Here is a tiny trained network, its code and every weight. The questions are about switching its units off for an input and a target symbol, where a switched-off unit gives its printed mean instead of its output.

import numpy as np


def w(rows, s, z=0):
    codes = np.array(rows[::2]) - 128.0
    scale = np.full(codes.shape[1], s)
    scale[-1] = z or s
    return codes * scale


def norm(h):
    return h / np.sqrt((h * h).mean(-1, keepdims=True) + 1e-5)


def f(y):
    return y / 2 * (1 + np.tanh(0.7978845608 * (y + 0.044715 * y**3)))


def softmax(a):
    e = np.exp(a - a.max(-1, keepdims=True))
    return e / e.sum(-1, keepdims=True)


def log_softmax(a):
    a = a - a.max(-1, keepdims=True)
    return a - np.log(np.exp(a).sum(-1, keepdims=True))


def net(x, mask):
    ids = ['ΔΞΣΦΩαγεηθλμπτψ'.index(c) for c in x.split()]
    T = len(ids)
    res = E[ids] + P[:T]
    u = 0
    for l in range(2):
        r = norm(res)
        for j in range(2):
            rows = slice(4 * j, 4 * j + 4)
            q, k, v = (r @ M[l][rows].T for M in (Q, K, V))
            z = softmax(np.where(np.tri(T) > 0, q @ k.T / 4**0.5, -1e9)) @ v
            o = O[l][rows]
            res = res + np.where(mask[u + j], z, o[:, -1]) @ o[:, :-1]
        u += 2
        y = f(norm(res) @ A[l][:, :-1].T + A[l][:, -1])
        res = res + np.where(mask[u : u + 12], y, B[l][:, -1]) @ B[l][:, :-1]
        u += 12
    return log_softmax(norm(res)[-1] @ U[:, :-1].T + U[:, -1])


Q, K, V, O, A, B = {}, {}, {}, {}, {}, {}
E = w([
[195,60,178,216,166],'Δ',
[39,67,78,154,94],'Ξ',
[162,130,191,172,139],'Σ',
[162,148,139,119,107],'Φ',
[74,128,179,96,101],'Ω',
[137,152,134,145,203],'α',
[101,150,88,123,145],'γ',
[30,81,162,116,158],'ε',
[123,126,74,152,77],'η',
[192,127,88,171,168],'θ',
[123,97,136,153,76],'λ',
[126,83,143,225,80],'μ',
[123,139,96,58,165],'π',
[164,119,56,68,252],'τ',
[97,62,62,116,173],'ψ',
],0.013)
P = w([
[201,69,105,133,135],'0',
[81,193,152,79,111],'1',
[19,59,94,241,254],'2',
[86,195,150,82,108],'3',
[37,70,104,234,246],'4',
[84,194,159,79,109],'5',
[27,28,100,220,243],'6',
],0.01)
Q[0] = w([
[61,162,25,166,135],'L0H1',
[136,150,117,193,119],'L0H1',
[133,64,121,96,73],'L0H1',
[131,95,97,129,192],'L0H1',
[69,2,134,92,183],'L0H2',
[187,141,254,163,139],'L0H2',
[40,179,182,68,47],'L0H2',
[205,177,185,42,202],'L0H2',
],0.023)
K[0] = w([
[83,157,29,142,122],'L0H1',
[159,135,118,200,120],'L0H1',
[122,87,151,114,85],'L0H1',
[144,86,75,119,197],'L0H1',
[69,9,120,103,160],'L0H2',
[186,124,253,171,131],'L0H2',
[37,197,185,74,101],'L0H2',
[190,174,207,66,223],'L0H2',
],0.024)
V[0] = w([
[133,105,163,101,106],'L0H1',
[120,154,91,154,148],'L0H1',
[116,186,48,192,171],'L0H1',
[128,146,123,153,138],'L0H1',
[99,1,178,45,100],'L0H2',
[139,186,107,162,149],'L0H2',
[174,87,94,119,109],'L0H2',
[120,57,150,85,108],'L0H2',
],0.007)
O[0] = w([
[165,188,102,163,140,69],'L0H1',
[102,78,150,96,120,187],'L0H1',
[59,15,176,62,107,250],'L0H1',
[143,112,134,123,127,147],'L0H1',
[115,254,22,203,179,230],'L0H2',
[125,80,185,89,104,89],'L0H2',
[170,30,51,102,115,90],'L0H2',
[140,186,41,178,153,172],'L0H2',
],0.0058,0.0024)
A[0] = w([
[92,210,194,89,90,64],'L0N1',
[94,178,151,149,8,82],'L0N2',
[123,181,169,5,91,86],'L0N3',
[70,206,103,51,57,5],'L0N4',
[102,188,129,43,110,50],'L0N5',
[91,110,104,159,171,45],'L0N6',
[147,121,88,108,58,100],'L0N7',
[144,129,91,94,77,65],'L0N8',
[188,184,82,71,120,139],'L0N9',
[202,218,181,115,107,65],'L0N10',
[136,191,137,69,188,185],'L0N11',
[159,175,191,118,83,40],'L0N12',
],0.015,0.0029)
B[0] = w([
[5,112,168,166,93,236],'L0N1',
[133,16,116,76,75,198],'L0N2',
[84,213,226,70,158,216],'L0N3',
[70,180,130,39,65,219],'L0N4',
[108,219,136,69,125,193],'L0N5',
[95,111,182,123,145,254],'L0N6',
[117,192,91,112,102,128],'L0N7',
[120,165,89,96,118,122],'L0N8',
[149,182,132,81,202,149],'L0N9',
[195,114,155,116,84,180],'L0N10',
[127,126,170,187,135,197],'L0N11',
[191,102,168,90,108,167],'L0N12',
],0.024,0.0064)
Q[1] = w([
[146,144,175,159,109],'L1H1',
[174,126,128,115,101],'L1H1',
[84,158,130,106,122],'L1H1',
[120,86,128,162,153],'L1H1',
[64,143,72,52,112],'L1H2',
[81,52,93,165,91],'L1H2',
[81,231,134,157,109],'L1H2',
[171,162,163,100,1],'L1H2',
],0.031)
K[1] = w([
[143,137,163,160,92],'L1H1',
[203,127,115,122,80],'L1H1',
[87,162,150,87,113],'L1H1',
[112,104,115,203,180],'L1H1',
[19,151,82,11,98],'L1H2',
[115,69,36,190,57],'L1H2',
[66,211,181,154,137],'L1H2',
[111,75,253,75,45],'L1H2',
],0.025)
V[1] = w([
[143,118,151,92,157],'L1H1',
[139,146,144,136,138],'L1H1',
[157,150,89,135,144],'L1H1',
[101,147,99,101,137],'L1H1',
[22,131,43,81,121],'L1H2',
[15,90,149,161,198],'L1H2',
[132,210,98,255,99],'L1H2',
[157,170,158,76,221],'L1H2',
],0.025)
O[1] = w([
[114,140,113,137,108,161],'L1H1',
[117,110,120,125,121,124],'L1H1',
[84,99,168,142,136,1],'L1H1',
[152,110,142,146,125,133],'L1H1',
[103,176,101,252,158,183],'L1H2',
[134,93,192,209,195,162],'L1H2',
[51,169,223,107,75,120],'L1H2',
[232,181,148,107,166,151],'L1H2',
],0.023,0.0098)
A[1] = w([
[116,96,202,169,144,42],'L1N1',
[107,32,25,142,137,3],'L1N2',
[83,118,17,150,29,174],'L1N3',
[141,175,133,151,198,123],'L1N4',
[85,253,160,188,91,27],'L1N5',
[207,46,146,211,148,135],'L1N6',
[57,91,166,41,73,136],'L1N7',
[49,114,144,101,248,22],'L1N8',
[181,186,147,59,77,209],'L1N9',
[213,141,39,82,120,68],'L1N10',
[132,63,91,102,41,125],'L1N11',
[100,147,105,219,129,74],'L1N12',
],0.018,0.0038)
B[1] = w([
[84,71,195,82,121,171],'L1N1',
[33,70,163,219,154,182],'L1N2',
[129,197,123,2,234,202],'L1N3',
[126,77,187,145,130,187],'L1N4',
[151,39,11,100,94,248],'L1N5',
[165,90,19,53,98,187],'L1N6',
[209,135,85,207,119,230],'L1N7',
[106,133,174,104,55,167],'L1N8',
[106,155,123,228,118,232],'L1N9',
[30,148,210,83,136,184],'L1N10',
[129,35,198,99,128,182],'L1N11',
[176,192,169,197,139,193],'L1N12',
],0.028,0.012)
U = w([
[200,70,164,160,54,58],'Δ',
[73,124,164,238,115,24],'Ξ',
[150,136,133,35,61,173],'Σ',
[79,235,157,107,117,195],'Φ',
[173,194,151,154,60,253],'Ω',
[104,28,90,122,144,73],'α',
[77,177,95,175,208,126],'γ',
[112,96,247,107,127,27],'ε',
[106,185,53,76,132,231],'η',
[44,145,139,58,191,56],'θ',
[143,124,51,166,59,207],'λ',
[38,139,127,107,29,80],'μ',
[162,192,195,145,193,153],'π',
[200,121,121,81,178,208],'τ',
[197,116,117,210,170,173],'ψ',
],0.014,0.0024)

Each question gives the input, a string of symbols that net reads in full, and the target symbol t.
The units are the heads (4 rows each of Q, K, V and O) and the neurons (one row each of A and B). Each row of codes is followed by its name. A weight is (code - 128) times the scale printed after its matrix; where a second scale follows, it is the last column's (O, A, B and U).
mask holds one flag per unit, layer by layer, with each layer's heads first. A switched-off unit (its flag False) gives its mean, the last column of its rows in O or B, instead of its output. The means were averaged over made-up inputs and are rounded, as every weight is.
A unit's drop is (log p(t) with every unit on - log p(t) with that unit switched off) / (log p(t) with every unit on - log p(t) with every unit switched off).
The circuit of an input: a set's keep is (log p(t) with only the set's units on - log p(t) with every unit switched off) / (log p(t) with every unit on - log p(t) with every unit switched off). Starting from the 12 units with the biggest drops (on a tie, the unit counted first), units are removed one at a time, each time the one whose removal leaves the highest keep (on an exact tie, the one counted first), for as long as the keep stays at least 0.8.
units of the circuit, in order: the units of the circuit, biggest drop first
top k neurons: the k neurons with the biggest drops, biggest first
top k neurons in layer l: the k neurons of layer l with the biggest drops, biggest first
input λ λ τ ε π μ, target α: units of the circuit, in order : (L0N2 L1H2)
input Σ μ Δ Δ λ Φ Ω, target Σ: top 4 neurons : (L0N4 L0N1 L0N6 L0N5)
input ψ Ξ π ε Δ, target ψ: units of the circuit, in order : (L1H2)
input λ π θ, target λ: top 2 neurons : (L0N2 L0N1)
input ψ Δ Ξ, target ψ: units of the circuit, in order : (L1H2 L0N1)
input μ ε π θ ε τ η, target μ: top 2 neurons : (L0N2 L0N1)
input λ η Σ λ τ θ Ξ, target λ: top 4 neurons : (L0N2 L0N1 L1N5 L0N9)
input α ε ε λ ψ ψ Ω, target α: top 2 neurons in layer 1 : (L1N6 L1N2)
input π α ε Ω ε, target π: top 2 neurons in layer 0 : (L0N9 L0N1)
input α Δ α θ Σ, target α: top 4 neurons : (L0N3 L0N1 L0N4 L0N10)
input Φ μ λ Φ Ξ Δ μ, target Φ: top 2 neurons : (L0N6 L0N9)
input τ α α ψ Φ ε ψ, target τ: top 3 neurons : (L0N6 L0N9 L0N1)
input λ α λ α π λ Φ, target λ: top 3 neurons : (L0N2 L0N1 L1N5)
input ψ ψ Σ, target ψ: units of the circuit, in order : (L1H2)
input γ ε ε, target γ: top 3 neurons in layer 0 : (L0N3 L0N1 L0N6)
input π Σ α, target π: top 2 neurons in layer 0 : (L0N9 L0N1)
input Δ α Φ, target Δ: top 4 neurons in layer 0 : (L0N1 L0N2 L0N4 L0N3)
input τ τ θ Σ Δ, target τ: top 2 neurons : (L0N1 L0N9)
input Ω α ψ, target Ω: top 2 neurons in layer 0 : (L0N9 L0N1)
input ε ε ε, target ε: top 2 neurons : (L0N1 L0N4)
input Σ π γ λ, target θ: top 2 neurons : (L0N2 L1N3)
input α π Δ, target α: top 3 neurons : (L0N3 L0N1 L0N4)
input Φ α ψ μ τ, target Φ: top 2 neurons in layer 1 : (L1N10 L1N9)
